Below is a small trained network, with its code and all its weights. Each question gives an input and a target symbol and asks what happens when units are switched off, that is, made to give their printed mean instead of their output.

import numpy as np


def w(rows, s, z=0):
    codes = np.array(rows[::2]) - 128.0
    scale = np.full(codes.shape[1], s)
    scale[-1] = z or s
    return codes * scale


def f(y):
    return np.maximum(y, 0)


def softmax(a):
    e = np.exp(a - a.max(-1, keepdims=True))
    return e / e.sum(-1, keepdims=True)


def log_softmax(a):
    a = a - a.max(-1, keepdims=True)
    return a - np.log(np.exp(a).sum(-1, keepdims=True))


def net(x, mask):
    ids = ['βδεζηλξπσφ'.index(c) for c in x.split()]
    T = len(ids)
    res = E[ids] + P[:T]
    r = res
    for j in range(3):
        rows = slice(4 * j, 4 * j + 4)
        q, k, v = (r @ M[0][rows].T for M in (Q, K, V))
        z = softmax(np.where(np.tri(T) > 0, q @ k.T / 4**0.5, -1e9)) @ v
        o = O[0][rows]
        res = res + np.where(mask[j], z, o[:, -1]) @ o[:, :-1]
    y = f(res @ A[0][:, :-1].T + A[0][:, -1])
    res = res + np.where(mask[3:7], y, B[0][:, -1]) @ B[0][:, :-1]
    return log_softmax(res[-1] @ U[:, :-1].T + U[:, -1])


Q, K, V, O, A, B = {}, {}, {}, {}, {}, {}
E = w([
[194,123,100,75,147],'β',
[151,167,111,186,44],'δ',
[165,129,121,162,187],'ε',
[148,107,90,135,139],'ζ',
[123,81,74,165,116],'η',
[252,137,93,204,102],'λ',
[93,109,165,84,85],'ξ',
[121,163,104,119,191],'π',
[105,88,99,229,147],'σ',
[90,72,158,70,194],'φ',
],0.025)
P = w([
[3,179,45,83,144],'0',
[110,82,210,147,178],'1',
[120,83,217,151,170],'2',
[118,86,215,146,184],'3',
[120,81,217,142,175],'4',
[127,85,210,146,180],'5',
[122,73,202,142,179],'6',
[125,80,201,133,173],'7',
[111,80,204,160,189],'8',
[116,77,213,170,190],'9',
],0.0075)
Q[0] = w([
[121,88,152,71,174],'head 0',
[122,91,200,123,144],'head 0',
[138,97,70,148,165],'head 0',
[190,105,34,76,142],'head 0',
[134,150,248,121,53],'head 1',
[23,203,146,88,150],'head 1',
[106,220,163,152,67],'head 1',
[31,165,139,89,152],'head 1',
[237,115,27,172,115],'head 2',
[125,34,71,103,239],'head 2',
[117,60,212,83,109],'head 2',
[115,236,34,113,123],'head 2',
],0.015)
K[0] = w([
[134,115,119,92,189],'head 0',
[122,110,142,128,167],'head 0',
[115,114,75,149,140],'head 0',
[157,139,69,80,118],'head 0',
[136,61,221,129,74],'head 1',
[148,116,216,140,195],'head 1',
[142,133,202,192,100],'head 1',
[139,88,182,138,203],'head 1',
[157,155,37,112,78],'head 2',
[60,159,65,101,176],'head 2',
[34,71,139,66,131],'head 2',
[251,154,194,148,158],'head 2',
],0.018)
V[0] = w([
[86,135,121,115,114],'head 0',
[194,115,44,100,67],'head 0',
[98,141,87,165,116],'head 0',
[137,141,107,103,109],'head 0',
[238,67,148,97,160],'head 1',
[64,80,164,189,109],'head 1',
[62,199,194,109,176],'head 1',
[178,105,153,213,197],'head 1',
[16,2,117,113,147],'head 2',
[119,231,173,148,147],'head 2',
[105,114,149,215,65],'head 2',
[199,154,164,36,27],'head 2',
],0.01)
O[0] = w([
[101,157,97,73,155,109],'head 0',
[121,118,153,205,165,126],'head 0',
[208,147,171,106,146,178],'head 0',
[132,122,188,209,136,98],'head 0',
[128,218,102,147,195,1],'head 1',
[186,144,106,39,31,184],'head 1',
[163,63,68,193,106,78],'head 1',
[169,172,77,15,156,115],'head 1',
[140,255,125,55,116,111],'head 2',
[178,34,90,167,180,122],'head 2',
[134,73,101,1,55,226],'head 2',
[17,103,116,255,85,51],'head 2',
],0.0081,0.0061)
A[0] = w([
[124,94,149,68,223,66],'neuron 0',
[2,124,154,114,83,2],'neuron 1',
[109,155,149,160,55,96],'neuron 2',
[56,177,172,69,48,195],'neuron 3',
],0.0093,0.0068)
B[0] = w([
[58,117,78,131,82,200],'neuron 0',
[210,161,142,10,180,153],'neuron 1',
[110,170,87,170,109,179],'neuron 2',
[148,64,183,166,134,254],'neuron 3',
],0.012)
U = w([
[55,51,130,97,187,2],'β',
[67,153,101,139,75,249],'δ',
[133,115,100,100,146,15],'ε',
[76,118,145,136,179,128],'ζ',
[154,167,105,142,146,149],'η',
[190,101,103,148,194,17],'λ',
[105,120,202,117,159,59],'ξ',
[109,120,51,117,176,188],'π',
[102,132,119,121,162,166],'σ',
[1,133,134,84,140,231],'φ',
],0.0094,0.0052)

Each question gives the input, a string of symbols that net reads in full, and the target symbol t.
The units are the heads (4 rows each of Q, K, V and O) and the neurons (one row each of A and B). Each row of codes is followed by its name. A weight is (code - 128) times the scale printed after its matrix; where a second scale follows, it is the last column's (O, A, B and U).
mask holds one flag per unit, heads first, then neurons. A switched-off unit (its flag False) gives its mean, the last column of its rows in O or B, instead of its output. The means were averaged over made-up inputs and are rounded, as every weight is.
A unit's drop is (log p(t) with every unit on - log p(t) with that unit switched off) / (log p(t) with every unit on - log p(t) with every unit switched off).
The circuit of an input: a set's keep is (log p(t) with only the set's units on - log p(t) with every unit switched off) / (log p(t) with every unit on - log p(t) with every unit switched off). Starting from all 7 units, units are removed one at a time, each time the one whose removal leaves the highest keep (on an exact tie, the one counted first), for as long as the keep stays at least 0.8.
circuit, biggest first: the units of the circuit, biggest drop first
k most important neurons: the k neurons with the biggest drops, biggest first
drop when u is switched off: that unit's drop, to one decimal
input δ η δ σ η β η ζ, target β: circuit, biggest first -> head 2
input ε φ δ σ δ φ β, target π: 2 most important neurons -> neuron 0; neuron 3
input σ σ η, target ε: circuit, biggest first -> head 2; head 1
input β φ ζ δ σ, target ζ: circuit, biggest first -> head 1; head 2
input σ δ δ δ δ λ ε, target ε: circuit, biggest first -> head 2; head 1
input ε β φ δ σ η, target π: circuit, biggest first -> head 1; neuron 3
input ε η ε, target π: circuit, biggest first -> neuron 0; head 1; neuron 3
input η ζ δ δ σ ε δ λ β η, target ξ: circuit, biggest first -> head 2; neuron 3; head 1
input β ε λ λ ε δ ε, target ζ: circuit, biggest first -> head 2; head 1
input ξ ε π ξ ζ δ ε η δ η, target δ: 2 most important neurons -> neuron 2; neuron 3
input ξ ξ σ, target δ: circuit, biggest first -> head 1; head 2
input λ π σ η λ λ η ζ, target φ: circuit, biggest first -> head 1; neuron 0
input λ ε δ π λ β, target φ: 2 most important neurons -> neuron 0; neuron 3
input σ ζ ξ ξ, target ξ: most important neuron -> neuron 3
input λ σ σ η π φ ε, target φ: circuit, biggest first -> neuron 0; head 1
input η σ σ β, target ξ: circuit, biggest first -> head 2; neuron 3; head 1
input δ δ η η δ δ η λ φ β, target β: circuit, biggest first -> head 2; head 1
input β ε σ β η φ, target φ: drop when head 2 is switched off -> 0.1
input β δ η φ η, target ζ: drop when head 1 is switched off -> 0.5
input φ φ φ δ δ ζ δ η σ, target η: circuit, biggest first -> head 2
input ξ β β, target δ: drop when head 2 is switched off -> 0.5
input φ δ δ δ δ δ φ β, target η: drop when head 1 is switched off -> 0.2
